In the rows, 128 means zero.
Here are made-up nodes, facts about them, and rows of numbers that follow some of those facts. Name the node behind each unnamed row.

Named rows:
[133 146 105 147  97 174 164  80 123 117  95 145 125 152 169 157 127  96
 155 113 110  88 117 107 168  99 128 105 106  92 163 153 129  97 128  99
 103 141  97  94 127 137] : gogruk
[143  83 135 141 171 169 185 148 184 142 101 104 115  63 119 105 110 105
 131 186 156 134 137 160 144 105  89 158 122  93 134 154 146 128 100 152
 159 142 159  93  91 132] : bonustek
[140  81 158 176 104 116  99  89 134 167 165 169 123 115 146 167 123 133
 157 141  81  85 153 114 136  87  88 109  97 153 155 117 144 144 132 137
 174 137 153 101 131 112] : stiso
[157  46 160 162  96 119 134 117 130  97 134 166 168 132 118 174 183 163
 158 114  78  73 152 130  93  86  86 104 133  73 188  89 145 169 105 110
 175  78  91  98 169 134] : klodrivik
[140  89 130 142 171 171 193 150 182 144  99 112 123  60 124 105 103 110
 133 184 157 138 136 163 148 104  91 161 117  90 138 157 143 123  95 153
 161 142 159 102  96 126] : bruskas
[ 71  62 157 188 157 147  95  81 184 184 168  90  99 123 206 172  97 145
  84 123  97 122 156 126 177 143 158 124 103  75 108 159  58  84 125 121
 151 108 167  89  93 163] : bustoplen
[161  76 164 182 100 112 104  87 120 159 167 168 153 110 129 176 141 140
 155 154  80  81 153 103 123  86  86 103 104 166 168 106 151 162 139 136
 175 128 160 121 143  96] : gikon
[ 77  70 124 113 146 116 188  79 116 174  83 151 155 141 128 172 118 136
 102 161 137 116  89 105 101 143  88 156 103 161 152 107  82  92 134 125
  96 141 159  99 106 106] : meve
[ 82 150 155 187 130 122 141  85 134 106 143 162 116  85 154 118 168 119
 126 146 101  87 132 115 167 119 127 146 173  92 105 149  67 119 154 105
  97  64 111 119 140  92] : dololol
[137 138 113 178  95 152 158  78 107 121 136 161 138 124 155 172 171 102
 152 134  82  83 150 109 132 104  96  94 129 115 152 140 142 144 133 118
 159 142 134 128 150 109] : bodadror
[112 145 135 163 123 136 141  93 131 128  99 152 132 117 152 141 154 125
 135 155 106 109 103 117 171 102 117 146 111 143 140 128 116 106 147 118
 107  91 110 119 113 107] : breflemas
[ 85  88 156 185 135 172  89  96 155 179 141 122  94 140 199 172 109 116
 106 151  96 137 149 138 180 136 153 134  97 103 126 131  56  91 112 130
 132 120 150  89 100 161] : skeplugru
[157 127 117 184 102 188 115 154 111 178  82 163 108 157 191 172 177  85
 139 196 135 149  94 157 172  90 102 158 101 167 146  92  95 154  96 155
  91 122  93  93  69 122] : gunoste
[ 87  68 116 127 110 175 195 134 107 143  97 106 173  94 144 175 186 174
  75 135  87  74 142 151  94 140  91 142 161  75 187  99  68 163  79 157
 171  61 155 170 177 161] : flidro
[126 154  93 164  99 188 184  88 113 147 156 152 111 120 191 119 156 127
 133 118 112  82 124 128 167  89 156 118 109  97 151 164 133 119 111 132
 119 135 102 153 160 141] : draflorel
[133 150 156 120 177 120  90 154 194 100 107  76 160 155 134 120 109 162
 123 117  83  69  85 109 180  95 169 119 186 167 129 118 139  81  96  92
 132  63  99  97  70 161] : gredaskur
[ 81  49 156 184 179 178 107 139 197 184 156  79  96  65 187 111  89 127
  79 160 153 145 154 162 173 142 111 154 107  72 116 165  96  99  92 156
 171 148 175  89  81 164] : drire
[156 159  90 174 176 183  93 151 191  90  84  79 166 108 132 157 133  95
 153 165  84 106 101 107 181 142 161  85 190 169 135 155 130  82 139  90
 143  98 148 131  70 101] : pluva

There are 2 kinds of fact about the nodes: ψ, σ.
ψ: belongs to class; σ: uses
skitem ψ:e σ:libru
bruskas ψ:a
tezazus ψ:b σ:grota, neklon
rivur ψ:a σ:gogruk, plubrol, birul, soskoflin
kaler ψ:a
soskoflin ψ:b σ:benago
saklum ψ:c σ:gramem
dadre ψ:a σ:trudi
ginur ψ:b σ:fleli
ripli ψ:a
gunoste ψ:a σ:saklum, kliple
droti ψ:a
bruritris ψ:b σ:pluva, flidros, pufi, plupivil, bunetal
pufi ψ:a
trifler ψ:d σ:netri, robis
draflorel ψ:a σ:tiste
kepe ψ:d σ:plabur
brigres ψ:b
tiste ψ:c
detristis ψ:b σ:gunoste
vurik ψ:a σ:tiste, greplus
brufidro ψ:b σ:gridrugo, buraguk
mefluk ψ:c
zalu ψ:a σ:greflum, gridrugo
dasik ψ:a σ:taluk, gramem, greplus
stapur ψ:a σ:ruskis, netri
flepar ψ:c σ:gridrugo
gustok ψ:a σ:netri
stadrin ψ:d σ:flidro, gramem, butral
tasketus ψ:b σ:flidros
gogruk ψ:e σ:dedor
trudi ψ:a σ:fleli
treros ψ:c σ:pogre, kaler
replal ψ:a
drire ψ:d
skabamo ψ:c
stiska ψ:d σ:rovu, klaskal, trigru
kipluk ψ:c σ:meve, bustoplen, gredaskur
grudi ψ:a
grapon ψ:b σ:pufi, meve, drebam, gridrugo, flepar
tonom ψ:d σ:replal, netri, todi
ludul ψ:a σ:butral, gikon
pomes ψ:b σ:bamis
brifek ψ:a σ:pogril
klese ψ:d σ:trurim
ruskis ψ:a
fleli ψ:d
sopoflo ψ:c σ:tremek, todas, fadok
bunetal ψ:b σ:tiste, vagri
zuvom ψ:b σ:taluk, klese, stapur, soskoflin
gridrugo ψ:b
birul ψ:e
skeplugru ψ:e σ:drire, detristis
siflum ψ:a σ:saklum, ludul
flili ψ:a σ:beles, grudris
futis ψ:a σ:bruritris
grutrek ψ:a σ:gridrugo
plupivil ψ:b σ:rovu, taluk, brigres
rovu ψ:e
zakloga ψ:a σ:gramem, trekol, gredaskur, detristis
gramem ψ:c
sudes ψ:a σ:stisimon, detristis
flidro ψ:a σ:gridrugo
gikon ψ:a σ:fleli, buraguk
dibrol ψ:a σ:dasik
bodros ψ:b σ:pazis
stiso ψ:a σ:pides, fleli
pazis ψ:b σ:soskoflin
butral ψ:b σ:flidro
fadok ψ:c
buraguk ψ:a σ:stadrin, kepe
steflam ψ:b σ:kipluk
trekol ψ:a σ:klodrivik
meve ψ:d σ:trigru
grudra ψ:c σ:fepupo, gridrugo
bustoplen ψ:b σ:drire
basti ψ:a σ:kaler, brigres
klasi ψ:e σ:drire
vapam ψ:b σ:gramem, tradrobruk
flidros ψ:e σ:flidro, taluk, greplus
traflol ψ:c σ:tremek
naki ψ:c σ:tadoskil
netri ψ:a
klivi ψ:a σ:trurim, klasi, gridrugo
pogril ψ:a
benago ψ:a σ:gunoste
libru ψ:b σ:tradrobruk, grudris
stisimon ψ:b
todas ψ:b σ:pides, stadrin, bunetal
zitel ψ:b σ:ruskis, droti, pogre, tadoskil
klini ψ:c σ:skabamo
bodadror ψ:a σ:sebrol, klodrivik, stadrin
pogre ψ:a σ:gramem
bepal ψ:c σ:gramem, rodroflen
domapal ψ:a σ:gogruk, grota
nolol ψ:b
robis ψ:a σ:trekol, tradrobruk, rodroflen, tadoskil
kliple ψ:a σ:tadoskil
pides ψ:a
bonustek ψ:c
gugem ψ:d σ:vapam, klaskal
bepler ψ:b σ:tiste, klese, skabamo, greplus
pluva ψ:a σ:pufi, tradrobruk, grudris
funuk ψ:a σ:pogril
tremek ψ:e σ:bepal, netri, trigru
greflum ψ:a σ:stadrin, tradrobruk
leskul ψ:a σ:bruskas, vagri
taluk ψ:a σ:gramem, rodroflen, gridrugo
kovus ψ:e σ:vagri
kipi ψ:c σ:gredaskur
vuflor ψ:a σ:plupivil
tredrul ψ:c σ:tradrobruk
grudru ψ:a σ:sopoflo
gredaskur ψ:a σ:taluk, grudris
gemak ψ:e σ:tremek
dedor ψ:a σ:robis, klaskal
treke ψ:a σ:gridrugo
drebam ψ:a
puflas ψ:a σ:tonom, greplus, plubrol
tadoskil ψ:a σ:trigru
dololol ψ:d σ:plabur
fepupo ψ:a σ:tiste, gramem
grakodi ψ:b σ:kagris, funuk, gredaskur
grota ψ:a
vagri ψ:b
todi ψ:b
plubrol ψ:a σ:ripli, greflum, benago
klodrivik ψ:a σ:fleli, gridrugo
drubrim ψ:c σ:skitem, grudris
zovum ψ:a σ:bodadror, klaskal
sesik ψ:a σ:saklum
sebrol ψ:d σ:grutrek, gridrugo
tradrobruk ψ:a σ:butral
tromos ψ:b σ:klaskal
neklon ψ:a σ:bustoplen, plabur
klaskal ψ:a
nuper ψ:a σ:gugem, meve, bonustek, grutrek, buraguk
greplus ψ:b σ:flidro, gridrugo
beles ψ:c σ:greflum
rodroflen ψ:e
nufim ψ:e σ:trurim
flutrik ψ:a σ:libru, gramem
bamis ψ:a σ:taluk, klese
skema ψ:b σ:taluk, tadoskil
kagris ψ:c σ:fadok
grudris ψ:c σ:gridrugo
troplam ψ:b σ:tezazus, taluk
trigru ψ:a σ:flidro
plabur ψ:a σ:bepal
vomutu ψ:a σ:pluva
breflemas ψ:a σ:replal, stapur
trurim ψ:a σ:pides, drire
fleme ψ:a σ:bepal, trudi, bodadror
flitral ψ:e σ:gramem, stisimon

Rows to name:
No name comes twice in this set of rows, the named rows included.
[ 83 158 112 116 157 124 148 116 130 180 175  83 131 154 147 132 183 137
  83 116  89  72  86 143 167  84 160 141 190 168  98 100 142 163  82 140
 151  64  98 107 139 163]	dasik
[138  66 149 158 168 156 164 142 190 168 136 107 103  59 139 110  93 115
 139 173 152 135 149 158 153 110  87 153 110  85 129 159 140 122  95 156
 169 141 169  96 104 144]	pides
[ 77 150 157 188 141 121 104  83 153 128 152 154  99  84 176 120 152 134
 108 137  92  91 140 111 177 136 146 145 174  78 107 166  54 104 157 100
 101  58 109 110 130  97]	neklon
[102 146 151 169 127 130 122  94 141 129 119 153 120 122 165 132 137 137
 134 140  99  89 107 117 168  98 139 137 117 128 129 139 111  99 147 113
 113  91 111 119 118 116]	tezazus
[100  62 162 170 115 182 117 110 150 141 116 103 119 141 182 176 174 165
  95 119  87  81 152 148 108 140 128 121 121  69 184 109  64 128  92 106
 152  70 102  97 158 165]	klivi
[156  44 160 150 134 116 144 144 185 160 162 157 141  62 121 110 102 132
 162 181 115 110 157 149 105  87  85 152 103 133 152 123 145 171 106 153
 171 140 168  95 112 105]	fleli
[ 72 146 156 182 141 118 167  79 130 101 168 158 106  68 132 106 186 106
 106 150 110  78 134 111 164 139 113 157 196  90  96 155  57 147 159  93
  98  58 101 104 154  91]	plabur
[ 91 103 151 117 160 118 102 130 171 166  95  88 160 161 130 165 104 152
 114 129  97  82  81 106 151 110 111 151 103 167 148  96 136  89  82 108
 117 122 112  91  70 160]	skema
[100 157  92 172 102 185 193  84 108 168 177 145 102 151 166 143 181  86
 106 128 116  69 136 159 168  89 157 122 194 170  96 116 125 170  78 127
 123 130  87  96 167 163]	fepupo
[ 85 129 158 163 144 123  97  86 168 148 115 124 109 137 167 150 116 143
 118 129  92  96 103 109 179 135 143 138 115 137 121 139  80  89 143 105
 110  88 122  91  90 131]	kipluk
[129  65 142 127 181 151 188 146 185 130 130  93 127  58 120 107 127  94
 123 178 153 125 122 159 138 122  85 163 173 129 113 138 147 146  93 149
 157 143 149  91  79 143]	rodroflen
[125 150 126 186 111 132 138  82 110 142 154 162 135  87 160 165 170 124
 150 171  80  91 154 109 148 102 108 101 134 139 141 139 129 144 146 134
 158 100 157 161 151  97]	buraguk
[133 123 152 169 110 122 115  88 124 139 137 159 131 127 142 163 143 119
 153 141  87  94 138 110 154  92  98 130 104 151 143 125 144 130 139 122
 139 124 123 105 123 109]	dadre

Now the same nodes, written a new way:
Some nodes and their rows:
[127 142 131 122 131 144 167 130 121 126 130 135 133 146 121 131 132 130
 119 142 137 130 136 154 128 127 122 134 116 113 108 130 139 123] : beles
[162 145 164 129 175 104 115 139 113 142 189 123 115 171 119 141  67  97
 132 121  94 148 145 113 160 148 128 158 105 138 139 105  95 148] : domapal
[121 136 117 132 122 129 136 119 142 132 137 132 114 126 127 120 120 140
 126 137 141 126 133 136 126 125 129 134 120 131 126 137 130 117] : gredaskur
[135 132 144 137 152 108 142 132 118 120 128 130 139 148 128 123 137 117
 106 131 139 140 141 132 150 116 120 128 119 123 104 119 128 141] : plubrol
[125 137 127 127 125 147 158 128 130 127 133 139 126 140 124 127 127 135
 126 143 138 126 133 153 129 130 126 136 119 115 115 133 141 121] : grudris
[157 138 143 120 119 135  90 141 108 139 108 145 151 199 127 164  88 112
 118 101  77 126 114 109 174 158 104 126 126 127 174 128 140 115] : tromos
[101 148 120 138 106 114 118 116 173 129 138 138 106 103 111  79 170 122
 158 154 143 122 135 103 145 116 127 136 129 158 112 141 143 137] : drire
[130 141 133 123 114 138 128 121 142 127 127 131 124 136 124 123 132 133
 139 144 125 120 119 130 136 134 124 132 119 128 135 130 138 118] : meve
[127  82 118 110 130 133  97 135 128 134 102 112 122 131 144 177 117 156
 137 121 120 131 120 107 117 168 129 112 139 113 138 110 125 128] : zitel
[112 123 122 122 143 125 124 129 110 147 139 141 112 129 128 156 121 125
 129 121 126 130 139 136 111 140 130 137 137 126 125 139 128 123] : zakloga
[140 137 130 116 135 139 124 141 109 139 116 140 138 122 135 147 110 118
 129 128 116 127 141 132 114 127 119 153 151 129 122 141 119 138] : vurik
[122 127  88 148 137 108 126 108 143 142 140 126 113 124 148 132  79 150
 101 113 155 118 140 147  93 122 135 135 121 128 155 165 105  84] : grakodi
[141 135 102 125 122 147 140 131 150 103 118 138 150 130 116 119 121 142
 118 124 115 133 130 122 141 153 124 126 146 123 127 127 120 137] : plupivil
[134 136 130 113 124 146 130 132 106 140 139 128 121 130 122 151 122 121
 136 129 112 123 130 141 114 144 128 132 135 127 138 134 135 114] : brufidro
[119 132 128 130 118 138 135 121 103 133 141 124 135 133 122 119 161 120
 128 123 122 128 112 128 133 120 145 108 133 132 129 126 134 115] : gikon
[117 136 132 136 108 123 134 123 146 120 123 127 132 132 128  95 152 141
 132 145 138 133 112 116 153 113 129 116 110 137 126 111 136 131] : rodroflen
[135 139 133 125 106 141 125 131 130 131 120 134 136 157 122 127 130 129
 130 128 119 124 112 125 149 138 119 125 119 129 141 122 142 119] : gugem
[123  49 186 123 141 165 102 136 119 103 139 151 151  50  86 125  27  81
 192  33  99  72 105 169  78  91 118 120  96  97 160 120 177 214] : leskul

Which node is each row?
No name comes twice in this set of rows, the named rows included.
[108 120 124 131 123 131 137 126 104 138 136 131 132 136 127 131 150 126
 133 123 133 135 115 128 137 124 140 112 132 128 126 126 140 127]	ludul
[118 155 112 121 135 112  80 137 140 144 136 147 103  90 105 112 151  82
 145 127  97 115 170 100 108 131 110 158 169 161 127 189 124 119]	nufim
[133 128 127 119 132 145 124 132  81 134 149 121 126 127 124 145 145 104
 125 105 101 130 118 128 116 127 149 111 137 128 149 134 119 106]	fleme
[130 144 131 107 129 140 112 112 146 151 155 121  81 111 115 147 109 129
 160 153 120 114 140 139  97 164 124 160 117 125 143 143 134 112]	steflam
[143 141 118 110 137 156 145 139 119 123 117 150 140 134 119 146 101 124
 116 120 102 116 149 150 113 146 114 148 139 113 125 150 128 126]	futis
[137 137 134 109 122 150 121 129 110 142 129 128 123 145 121 155 121 122
 135 129 106 120 125 137 123 148 121 135 126 125 148 133 137 115]	nuper
[120 137 123 140 123 125 127 131 137 115 124 140 121 109 127 116 131 122
 128 119 122 122 118 138 123 107 129 122 125 142 140 131 129 122]	todas
[124 136 124 125 132 135 113 135  85 137 145 129 130 112 118 128 161  91
 128 104 102 130 127 118 108 113 142 115 150 142 142 151 126 109]	stiso
[139 142 129 106 135 160 163 138 113 130 123 147 130 144 121 157 103 131
 111 134 116 119 146 168 106 151 117 151 126 102 118 143 134 119]	vomutu
[121  98 103 120 123 135 129 125 143 118 113 118 136 117 127 138 128 159
 127 125 132 139 118 111 134 159 140 113 144 114 128 106 121 143]	pogre
[142 138 123 112 139 143 125 140 116 132 118 141 135 136 124 151 108 118
 123 122 105 117 146 141 116 141 114 150 142 121 125 147 128 123]	tasketus
[138 102 144 123 155 127 131 163 132  99  80 102 120 116 155 109 160 110
 122 132 129 143 140 104 102 103 125 116 107 113  90 110 108 109]	tonom
[135  90  66 107 148 151 141 127 128 103 127 115 144 103 124 161 107 180
 111 101 116 150 134 119 109 200 152 114 184 104 127 110  81 153]	treros

